Here is a tiny trained network, its code and every weight. The questions are about switching its units off for an input and a class, where a switched-off unit gives its printed mean instead of its output.

import numpy as np


def w(rows, s, z=0):
    codes = np.array(rows[::2]) - 128.0
    scale = np.full(codes.shape[1], s)
    scale[-1] = z or s
    return codes * scale


def f(y):
    return y / 2 * (1 + np.tanh(0.7978845608 * (y + 0.044715 * y**3)))


def log_softmax(a):
    a = a - a.max(-1, keepdims=True)
    return a - np.log(np.exp(a).sum(-1, keepdims=True))


def net(x, mask):
    res = np.array(x, float).reshape(1, 4) / 4 @ E
    y = f(res @ A[0][:, :-1].T + A[0][:, -1])
    res = res + np.where(mask, y, B[0][:, -1]) @ B[0][:, :-1]
    return log_softmax(res[-1] @ U[:, :-1].T + U[:, -1])


A, B = {}, {}
E = w([
[192,112,164,140,109,105,99,93],'x0',
[148,122,188,163,230,108,116,182],'x1',
[47,196,130,141,191,92,181,23],'x2',
[158,247,176,80,97,198,94,102],'x3',
],0.013)
A[0] = w([
[116,169,165,160,143,151,87,63,180],'N1',
[154,168,123,88,163,167,104,185,138],'N2',
[77,120,118,125,134,37,127,46,146],'N3',
[233,130,145,100,99,96,91,184,172],'N4',
[95,131,110,93,72,208,115,94,243],'N5',
[110,165,108,153,173,75,240,118,147],'N6',
[70,151,112,156,190,113,166,90,3],'N7',
[171,181,188,159,175,123,96,93,123],'N8',
[149,157,253,107,179,148,130,90,190],'N9',
[236,91,151,156,36,169,75,143,205],'N10',
],0.011,0.0041)
B[0] = w([
[152,173,74,214,116,86,131,203,185],'N1',
[124,153,175,127,136,114,84,34,175],'N2',
[64,2,69,177,99,137,164,45,203],'N3',
[35,197,120,142,72,119,86,129,214],'N4',
[121,121,45,178,134,217,72,186,214],'N5',
[140,92,67,148,107,56,94,133,201],'N6',
[109,112,133,74,60,33,130,82,185],'N7',
[165,155,194,200,171,71,61,104,183],'N8',
[215,198,225,152,197,64,39,101,203],'N9',
[75,218,255,82,33,144,70,61,251],'N10',
],0.0096,0.016)
U = w([
[149,58,98,166,203,68,119,159,225],'0',
[99,39,35,124,156,132,231,78,46],'1',
[170,115,142,73,176,142,224,121,42],'2',
[141,207,58,143,86,79,156,155,39],'3',
[103,118,150,61,69,204,119,66,144],'4',
[222,159,151,140,223,157,117,179,186],'5',
[141,161,187,85,138,81,122,119,59],'6',
[1,100,78,115,103,172,137,231,253],'7',
],0.0093,0.0044)

Each question gives the input, the list of numbers given to net, and the class t.
The units are the neurons (one row each of A and B). Each row of codes is followed by its name. A weight is (code - 128) times the scale printed after its matrix; where a second scale follows, it is the last column's (A, B and U).
mask holds one flag per neuron, in row order. A switched-off neuron (its flag False) gives its mean, the last column of its row in B, instead of its output. The means were averaged over made-up inputs and are rounded, as every weight is.
A unit's drop is (log p(t) with every unit on - log p(t) with that unit switched off) / (log p(t) with every unit on - log p(t) with every unit switched off).
The circuit of an input: a set's keep is (log p(t) with only the set's units on - log p(t) with every unit switched off) / (log p(t) with every unit on - log p(t) with every unit switched off). Starting from all 10 units, units are removed one at a time, each time the one whose removal leaves the highest keep (on an exact tie, the one counted first), for as long as the keep stays at least 0.8.
units of the circuit, in order: the units of the circuit, biggest drop first
most important unit: the unit with the biggest drop
k most important neurons: the k neurons with the biggest drops, biggest first
drop of u: that unit's drop, to one decimal
input [-4,1,-8,-6], class 4: units of the circuit, in order -> [N10]
input [1,5,-4,-3], class 7: 4 most important neurons -> [N9 N4 N8 N7]
input [-8,0,-8,-3], class 4: units of the circuit, in order -> [N10 N1]
input [-3,1,-2,0], class 7: 2 most important neurons -> [N9 N10]
input [-4,-1,-1,1], class 7: 2 most important neurons -> [N9 N10]
input [3,-6,1,3], class 7: units of the circuit, in order -> [N5 N9 N2]
input [2,7,-1,-1], class 5: units of the circuit, in order -> [N7 N3]
input [-1,1,0,-7], class 1: 2 most important neurons -> [N9 N8]
input [-2,-5,-1,1], class 7: 2 most important neurons -> [N5 N9]
input [-5,2,-1,-3], class 0: 4 most important neurons -> [N10 N4 N3 N5]
input [-8,-2,1,4], class 7: units of the circuit, in order -> [N9 N5]
input [-1,-3,6,4], class 3: 2 most important neurons -> [N1 N7]
input [-7,-2,4,2], class 7: 2 most important neurons -> [N5 N9]
input [0,6,-6,-8], class 7: units of the circuit, in order -> [N9 N4]
input [7,2,-5,-6], class 4: units of the circuit, in order -> [N10]
input [-3,-1,7,4], class 3: 2 most important neurons -> [N1 N7]
input [-1,-5,1,-2], class 1: 2 most important neurons -> [N10 N4]
input [5,-8,1,-3], class 1: 3 most important neurons -> [N3 N4 N9]
input [0,6,-3,-7], class 7: 2 most important neurons -> [N9 N8]
input [4,0,6,2], class 0: most important neuron -> [N10]
input [-3,8,1,1], class 5: 4 most important neurons -> [N10 N3 N9 N4]
input [-3,4,4,-2], class 0: 2 most important neurons -> [N10 N6]
input [6,5,8,1], class 0: drop of N10 -> 0.2
input [-6,-2,-2,1], class 7: drop of N10 -> 0.5
input [3,-3,7,7], class 3: drop of N3 -> 0.3
input [3,2,5,6], class 5: drop of N2 -> 0.0
input [-1,3,1,-5], class 1: most important unit -> N9
